(in the rows, 128 means zero)
Each row of numbers stands for one element and depends on some of the facts below. Use the named rows to name the rest.

Known rows:
[118 158 132 154 147 138 139 135 146 129 105 124 137  79 102 104 104 137
 147 136 157  95 142 127 155 123 139 147 100 109 166 122] -> lerekin
[161 101 119 166 163 122 122 150 136 132 146 134 157 124 101 124 139 142
  95 106  98 155 132 149 101 137 106 134 141 102 147 104] -> skelutram
[119 100 116 114 134 113 114 134 135 161 136 140  97 177 137 145 117 117
 153 116 127 128 140 104 124 130 145 127 141 130 109 130] -> noskur
[ 50 165 148 171 110 131 143 151 107  54 143  91 137  93 126 153  76  97
 204 157 192  79  73 124 202 133 134 130 136 164 136 161] -> tridritrek
[128 141 165 230 181  96 137 154 114 136 126 134 154  81  79 190 101 109
 157 136 196  96 104 109 175 132 132 111 144 138 162 144] -> fabim
[ 67 196 112 215 131 133 128 171 104  57 148  87 132 109 134 151  91  71
 194 158 196  94  83 130 214 127 142 115 152 164 151 140] -> tise
[ 72 191 125 193 137 151 120 127 161 125 122  87 134  59  98 123  51 120
 169 151 202  40 132  70 171 153 127 126  94 148 208 162] -> plifem
[126 125 129 119 139 107 129 134 125 146 136 133  96 144 143 139 129 131
 110 122 136 130 132 130 117 144 135 127 140 152 119 147] -> samum
[ 80 133 170 144 113 131 152 158 135 115 132 117 102  96 145 154  88 130
 167 164 167  89 111 121 153 133 134 139 124 165 109 189] -> briflega
[118  93 115 115 134 116 119 143 138 164 132 135  94 171 139 137 120 114
 155 116 124 130 141 116 127 130 143 130 144 134 106 135] -> skuvin
[ 73 168 173 209 133 144 146 167 168 137 122 142 129  59 106 160  62 134
 174 185 190  57 128  99 170 120 132 142 104 130 155 163] -> peflir
[206  77  85 132 151 143  89 102 136 141 156 106 180 143  99  98 159 154
  42  72  46 181 145 124  40 159  70 110 136 100 170 100] -> bikul
[ 48 165 179 118 137 145 134 164 132  97 141 158 104  85 158 184  86 126
 149 157 183 107  80  75 145 144 141 134 106 144 119 150] -> plaki
[182 101 142  71 156 174 113 128 146 144 118 185 166  99 130 110 180 171
  44 105  52 200 132 117  48 124 103 136  88  56 131  66] -> drumimir
[198  69 143  52 108 137 122  99 114 132 128 135 141 156 144 106 178 167
  73 100  53 190 136 141  57 125 106 133 118 111  92 126] -> bipom
[ 57 157 178 162 112 126 148 155 135 111 137 123 102  95 140 176  65 126
 182 174 197  68 104  97 169 134 141 136 122 171 119 193] -> zugidal
[119 101 116 114 134 113 113 132 135 161 135 142  97 178 135 144 116 115
 153 116 127 130 140 103 125 129 145 126 141 130 109 130] -> danam

Some facts about the elements:
(mogek, ω, steflafa); (kufos, ω, zores); (gradru, ω, nibukor); (tridritrek, ω, penikol); (stunol, ω, bitas); (trepedrek, ω, bredrun)
(flogrer, ω, briflega); (grelo, ω, lukos); (steflafa, ω, bofar); (peflir, ω, sutu); (briflega, ω, duzen); (zugidal, ω, vedir)
(peklistes, ω, niro); (vedir, ω, dredapu); (fuda, ω, vogrun); (dezo, ω, sinim); (tise, ω, fladema); (bofar, ω, grapu)
(flegra, ω, grinum); (vabrer, ω, lerekin); (stabar, ω, lofavi); (stustu, ω, pledruplo); (dretrem, ω, driredra); (fostopi, ω, kula)
(lerekin, ω, flegra); (brobruplin, ω, dulurun); (skepem, ω, gefla); (pogren, ω, truram); (flifen, ω, pibru); (fladema, ω, raklene)
(penikol, ω, samum); (klugru, ω, stoguk); (gefla, ω, ninor); (dulurun, ω, lutri); (fisto, ω, grezan); (niro, ω, stames)
(gromim, ω, mafipen); (plifem, ω, plizel); (skelutram, ω, laklis); (rebrom, ω, skibramon); (puplus, ω, kodir); (migrok, ω, vabok)
(kodir, ω, fostopi); (riklabri, ω, nogoklik); (skibramon, ω, dofuple); (plomur, ω, fuda); (grezan, ω, resak); (fiflur, ω, plaki)
(truram, ω, kufos); (zira, ω, miskel); (griflen, ω, koleklon); (mafipen, ω, skelutram); (miskel, ω, pogren); (lutri, ω, stustu)
(pafol, ω, tuklok); (brofo, ω, dobi); (lukos, ω, skapes); (sinim, ω, stabar); (nogoklik, ω, drumimir); (duzen, ω, dezo)
(vogrun, ω, ludri); (flokiple, ω, gradru); (drotis, ω, griflen); (ninor, ω, tragol); (piza, ω, fabim); (tabrok, ω, drotis)
(miplor, ω, plures); (plures, ω, pedri); (plaki, ω, miplor); (bofil, ω, bopu); (stoze, ω, kuflas); (godor, ω, doklos)
(kula, ω, trepedrek); (grostor, ω, dretrem); (grapu, ω, skepem); (skapes, ω, pegretri); (stoguk, ω, bikul); (kuflas, ω, bipom)
(tekan, ω, brobruplin); (samum, ω, stunol); (pibru, ω, gatol); (plizel, ω, viflos); (viflos, ω, godor); (bredrun, ω, brofo)
(dredapu, ω, gufan); (flepofli, ω, zira); (giklor, ω, gupo); (pledruplo, ω, fiben); (stames, ω, flifen); (fabim, ω, peklistes)
(dofuple, ω, plomur); (driredra, ω, fisto); (doklos, ω, klugru); (pedri, ω, riklabri); (stodrodru, ω, trilavo); (tuklok, δ, 5)
(trilavo, δ, 346); (mogek, δ, 968); (zasto, δ, 558); (gradru, δ, 558); (tridritrek, δ, 968); (stunol, δ, 945)
(trepedrek, δ, 995); (gredrun, δ, 566); (gupo, δ, 558); (ludri, δ, 701); (steflafa, δ, 945); (peflir, δ, 558)
(briflega, δ, 566); (zugidal, δ, 566); (peklistes, δ, 968); (vedir, δ, 945); (fuda, δ, 945); (dezo, δ, 679)
(tise, δ, 945); (bofar, δ, 558); (flegra, δ, 995); (vabrer, δ, 968); (stabar, δ, 637); (stustu, δ, 346)
(dretrem, δ, 566); (lerekin, δ, 637); (brobruplin, δ, 679); (bipom, δ, 566); (gufan, δ, 558); (skepem, δ, 637)
(pogren, δ, 679); (flifen, δ, 637); (fladema, δ, 701); (penikol, δ, 637); (gefla, δ, 566); (dulurun, δ, 637)
(fisto, δ, 346); (niro, δ, 346); (gromim, δ, 701); (plifem, δ, 637); (skelutram, δ, 995); (rebrom, δ, 637)
(puplus, δ, 945); (migrok, δ, 558); (kodir, δ, 968); (riklabri, δ, 968); (skibramon, δ, 679); (laklis, δ, 945)
(plomur, δ, 558); (pegretri, δ, 679); (grezan, δ, 558); (fiflur, δ, 637); (truram, δ, 945); (zira, δ, 558)
(griflen, δ, 5); (mafipen, δ, 637); (miskel, δ, 995); (brofo, δ, 701); (lukos, δ, 566); (fiben, δ, 5)
(duzen, δ, 945); (flokiple, δ, 995); (drotis, δ, 679); (ninor, δ, 679); (piza, δ, 701); (drumimir, δ, 558)
(miplor, δ, 679); (plures, δ, 995); (plaki, δ, 566); (bofil, δ, 945); (stoze, δ, 968); (grostor, δ, 968)
(dobi, δ, 679); (zores, δ, 5); (bopu, δ, 5); (bitas, δ, 346); (grapu, δ, 701); (stoguk, δ, 5)
(pibru, δ, 945); (bredrun, δ, 566); (resak, δ, 701); (flepofli, δ, 637); (gatol, δ, 558); (lofavi, δ, 968)
(giklor, δ, 945); (pledruplo, δ, 558); (stames, δ, 5); (fabim, δ, 995); (dofuple, δ, 346); (bikul, δ, 995)
(grinum, δ, 566); (driredra, δ, 679); (pedri, δ, 945); (stodrodru, δ, 679); (tuklok, ξ, peflir); (gedren, ξ, bofar)
(kufos, ξ, vedir); (gradru, ξ, grapu); (stunol, ξ, mafipen); (flira, ξ, skelutram); (gupo, ξ, zasto); (ludri, ξ, zira)
(grelo, ξ, flogrer); (steflafa, ξ, gradru); (briflega, ξ, viflos); (vedir, ξ, sinim); (fuda, ξ, duzen); (dezo, ξ, fladema)
(flegra, ξ, tise); (kleti, ξ, kugrer); (vabrer, ξ, belam); (dofer, ξ, bezum); (stabar, ξ, ludri); (stustu, ξ, stunol)
(dretrem, ξ, fisto); (fostopi, ξ, stoguk); (brobruplin, ξ, dretrem); (gufan, ξ, kleti); (skepem, ξ, plizel); (pogren, ξ, pibru)
(flifen, ξ, raklene); (fladema, ξ, gromim); (klugru, ξ, skapes); (dulurun, ξ, tekan); (vabok, ξ, graplo); (plifem, ξ, plomur)
(skelutram, ξ, samum); (rebrom, ξ, plifem); (puplus, ξ, brizin); (migrok, ξ, tuklok); (kodir, ξ, klugru); (laklis, ξ, sover)
(plomur, ξ, dadi); (pegretri, ξ, tistata); (grezan, ξ, lofavi); (zira, ξ, vabrer); (griflen, ξ, driredra); (miskel, ξ, godor)
(lutri, ξ, fuda); (pafol, ξ, stabar); (lukos, ξ, stustu); (steflel, ξ, puplus); (tistata, ξ, lerekin); (dadi, ξ, bopu)
(sinim, ξ, rize); (nogoklik, ξ, grinum); (fiben, ξ, dredapu); (duzen, ξ, bikul); (vogrun, ξ, druzas); (sover, ξ, nogoklik)
(flokiple, ξ, nivon); (drotis, ξ, pegretri); (piza, ξ, tragol); (drifon, ξ, dobi); (tabrok, ξ, bitas); (miplor, ξ, fiflur)
(plaki, ξ, peklistes); (graplo, ξ, grelo); (stoze, ξ, pogren); (koleklon, ξ, miskel); (godor, ξ, stoze); (kula, ξ, flepofli)
(grostor, ξ, truram); (dobi, ξ, kuflas); (bezum, ξ, traklo); (skuvin, ξ, gefla); (bopu, ξ, stukim); (grapu, ξ, gromis)
(skapes, ξ, pafol); (kuflas, ξ, flokiple); (tekan, ξ, vabok); (samum, ξ, tostu); (pibru, ξ, trepedrek); (plizel, ξ, fostopi)
(stukim, ξ, gredrun); (viflos, ξ, stames); (bredrun, ξ, gatol); (resak, ξ, kodir); (flepofli, ξ, briflega); (gatol, ξ, mogek)
(lofavi, ξ, penikol); (giklor, ξ, koleklon); (pledruplo, ξ, trilavo); (brinan, ξ, lukos); (stames, ξ, tabrok); (bikul, ξ, sutu)
(kugrer, ξ, dofer); (driredra, ξ, zores); (traklo, ξ, flegra); (doklos, ξ, skibramon); (tuklok, η, stukim); (trilavo, η, brinan)
(mogek, η, bezum); (zasto, η, gromis); (kufos, η, kleti); (gradru, η, belam); (tridritrek, η, sover); (stunol, η, sover)
(trepedrek, η, gedren); (gredrun, η, drifon); (gupo, η, rize); (flogrer, η, skuvin); (ludri, η, brizin); (grelo, η, steflel)
(steflafa, η, bezum); (peflir, η, fisoves); (briflega, η, skuvin); (zugidal, η, plepam); (tragol, η, bezum); (peklistes, η, flira)
(vedir, η, plepam); (raklene, η, dofer); (fuda, η, brizin); (dezo, η, skuvin); (tise, η, dofer); (bofar, η, bezum)
(flegra, η, lefik); (nibukor, η, belam); (vabrer, η, lefik); (stabar, η, skuvin); (stustu, η, traklo); (dretrem, η, nivon)
(fostopi, η, gedren); (lerekin, η, lefik); (brobruplin, η, traklo); (bipom, η, dadi); (gufan, η, plepam); (skepem, η, bezum)
(druzas, η, danam); (pogren, η, kleti); (flifen, η, flira); (fladema, η, dofer); (penikol, η, sover); (klugru, η, tostu)
(gefla, η, bezum); (dulurun, η, traklo); (vabok, η, kugrer); (fisto, η, nivon); (niro, η, flira); (gromim, η, noskur)
(plifem, η, tostu); (skelutram, η, noskur); (rebrom, η, brizin); (puplus, η, gedren); (migrok, η, kugrer); (kodir, η, gedren)
(riklabri, η, graplo); (skibramon, η, brizin); (laklis, η, noskur); (plomur, η, brizin); (pegretri, η, steflel); (grezan, η, nivon)
(fiflur, η, graplo); (truram, η, kleti); (zira, η, kleti); (griflen, η, tistata); (mafipen, η, noskur); (miskel, η, kleti)
(lutri, η, traklo); (pafol, η, stukim); (brofo, η, gedren); (lukos, η, steflel); (sinim, η, skuvin); (nogoklik, η, graplo)
(fiben, η, traklo); (duzen, η, skuvin); (vogrun, η, brizin); (flokiple, η, belam); (drotis, η, tistata); (ninor, η, bezum)
(piza, η, flira); (drumimir, η, graplo); (tabrok, η, tistata); (miplor, η, graplo); (plures, η, graplo); (plaki, η, graplo)
(bofil, η, zades); (stoze, η, dadi); (koleklon, η, tistata); (godor, η, tostu); (kula, η, gedren); (grostor, η, nivon)
(dobi, η, gedren); (zores, η, kleti); (sutu, η, fisoves); (bopu, η, zades); (bitas, η, sover); (grapu, η, bezum)
(skapes, η, steflel); (stoguk, η, tostu); (kuflas, η, dadi); (tekan, η, traklo); (samum, η, sover); (pibru, η, flira)
(plizel, η, tostu); (viflos, η, tostu); (bredrun, η, gedren); (resak, η, nivon); (dredapu, η, plepam); (flepofli, η, kleti)
(gatol, η, flira); (lofavi, η, skuvin); (giklor, η, rize); (pledruplo, η, traklo); (stames, η, flira); (fabim, η, flira)
(dofuple, η, brizin); (bikul, η, tostu); (grinum, η, lefik); (driredra, η, nivon); (doklos, η, tostu); (pedri, η, graplo)
(stodrodru, η, brinan); (mogek, τ, gedren); (kufos, τ, steflafa); (tridritrek, τ, stames); (stunol, τ, flegra); (flogrer, τ, brinan)
(ludri, τ, graplo); (briflega, τ, dofer); (zugidal, τ, stodrodru); (vabrer, τ, nibukor); (dretrem, τ, brinan); (bipom, τ, brinan)
(druzas, τ, lefik); (pogren, τ, plepam); (flifen, τ, plepam); (gefla, τ, nibukor); (vabok, τ, plepam); (plifem, τ, brinan)
(rebrom, τ, stodrodru); (migrok, τ, steflafa); (skibramon, τ, fisoves); (plomur, τ, dofer); (pegretri, τ, belam); (grezan, τ, gromis)
(griflen, τ, flegra); (mafipen, τ, vabok); (miskel, τ, sover); (brofo, τ, brinan); (sinim, τ, belam); (ninor, τ, flira)
(miplor, τ, steflel); (plaki, τ, belam); (stoze, τ, stodrodru); (bitas, τ, flegra); (skapes, τ, lefik); (kuflas, τ, flegra)
(tekan, τ, gedren); (pibru, τ, stodrodru); (plizel, τ, brizin); (viflos, τ, plepam); (bredrun, τ, stodrodru); (resak, τ, plepam)
(gatol, τ, sogru); (stames, τ, nibukor); (dofuple, τ, kleti); (bikul, τ, noskur)

Rows to name:
No name comes twice in this set of rows, the named rows included.
[156 110 100 100 125 127 100  94 130 152 148 101 115 157 139 122 136 138
  71  96 103 142 142  97  70 168 104 104 135 158 145 150] | klugru
[185  96 144 122 130 153 129 125 152 154 115 149 161 102 112 103 153 166
  83 126  73 154 154 140  80 114 104 139 104  86 131 113] | grezan
[136 123 105 116 125 125 101 103 132 151 150  99 109 148 140 130 119 132
  86 107 124 125 138  90  85 167 108 106 135 166 148 159] | doklos
[124 115 128 120 139 109 138 146 129 148 133 126  90 136 147 131 131 129
 113 126 132 131 133 146 120 143 134 134 142 156 113 152] | lutri
[ 67 159 141 237 166 114 136 189 149 117 151 128 128  83  96 170  64 114
 170 154 195  75 110 119 176 143 129 136 144 141 166 148] | flokiple
[112 156  99 176 132 139 126 164 101  69 140  83 138 119 139 116 132  81
 159 137 143 135  97 162 180 122 131 119 154 151 137 124] | duzen
[187  85 141 116 131 158 134 134 154 158 110 144 158  99 117  93 160 166
  82 126  65 158 158 155  77 113 103 141 106  88 126 115] | pledruplo
[129 132 165 148 125 112 139 107  70  75 118 100 167 100 111 166 130  98
 175 128 175 118  72 118 185 119 134 102 135 152 126 147] | peklistes
[114 165 100 175 130 136 120 150 100  65 145  89 144 128 135 127 130  85
 156 134 148 135  95 147 176 122 132 113 152 144 142 117] | vedir
[164  99 112  51  83 160 108  53 123 124 123  93 162 130 133  86 153 149
  80 101  72 144 132 108  71 146  93 106 103 129 141 131] | stoguk
[116 135 110 130 126 123 106 110 135 147 151  98 104 140 140 140 102 126
 102 117 145 108 131  84 103 170 114 107 135 174 152 168] | godor
[119 167  97 123 155 158 105 152  91  57 149 124 150 124 154 131 162  89
 110 110 119 186  73 128 141 133 127 112 135 113 140  70] | pedri
[206 110  74 102 128 144 105 111  85  80 140  98 172 168 139  82 206 112
  84  86  50 215 116 176 101 115 108 110 149 105 123  73] | laklis
[250  73 164 107 146 134 124  83 116 176  89 158 188 106  94 122 196 164
  66 102  70 180 149 128  71  99 107 112 103  78 125 103] | gatol

The same elements again, as new rows of numbers:
Named rows:
[ 97 139  99 160 218 141 134 152  57 108 111 123 143 112] -> gatol
[ 88 106 110 149 103 175  96 102  83  96 144 135 140 147] -> zira
[106 138 108 159 115 136 126 130  66  83 144 124 126 134] -> koleklon
[ 99 130 134 149  63 138 110  88  45  99 162 132 110 167] -> giklor
[101 123 116 150  62 145 104 101  81  83 159 133 131 150] -> flogrer
[ 85 122 114 158 109 129 144 106  78  71 135 117 115 133] -> sogru
[ 91 132 108 148  97 136 105 127  56  73 151 110 127 134] -> viflos
[122 144 131 158 104 127 111 118  75  82 153 105 107 165] -> skelutram
[ 85 124 114 158 110 128 143 106  79  72 135 117 115 134] -> dofer
[ 89 155  91 163 131 131 161 176  80 122 149  98 127 117] -> resak
[ 80 156  91 161 165 134 144 172  42 106 146  92 116 118] -> stoguk
[ 95 140 101 158 133 132 118 146  48  74 143 107 123 124] -> doklos
[118 145 140 140  93 112 100 100  80  91 151 107 123 168] -> fabim
[119 139  94 164 166 143 151 119  12  72 137 139 128 140] -> gefla
[104 133 112 154  98 139 120 120  70  83 146 126 129 140] -> nibukor
[103 127 115 146 109 136 129 126  71  79 150 128 121 135] -> druzas
[105 139  86 159 205 165 138 161  56 102  99 122 113 112] -> drumimir

Name these rows:
No name comes twice in this set of rows, the named rows included.
[121 144 130 164 105 128 111 118  79  83 158 108 104 165] | miskel
[118 155  92 159 163 135 146 160  54  88 113 120 104 115] | nogoklik
[ 92 115 103 159 139 170 110 122  75  98 136 131 135 136] | plomur
[ 70 121 109 151 108 126 126 114  62  59 141  97 113 127] | tostu
[ 86 139 107 148  94 146 131 126  72 113 157 115 125 146] | griflen
[ 88 104 111 140 132 169 113 117  77  92 140 130 132 138] | zasto
[ 91 116 105 154 138 169 111 122  72  97 133 128 138 137] | gufan
[ 88 153 107 145 137 123 140 138  65 124 144 113 135 132] | stames
[ 94 129 106 141 103 136 142 107  78  75 113 119  95 130] | graplo
[ 84 129 121 143 118 106 137  95  80  83 130 120 133 131] | flira
[ 82 137 103 142  59 141 134 137  95 118 163 104 135 139] | fladema
[103 101 101 144 120 175 119 110  66  93 138 118 152 152] | bofar
[ 76 130 138 157 105 139 152 122  77  61 128 123 124 143] | gedren

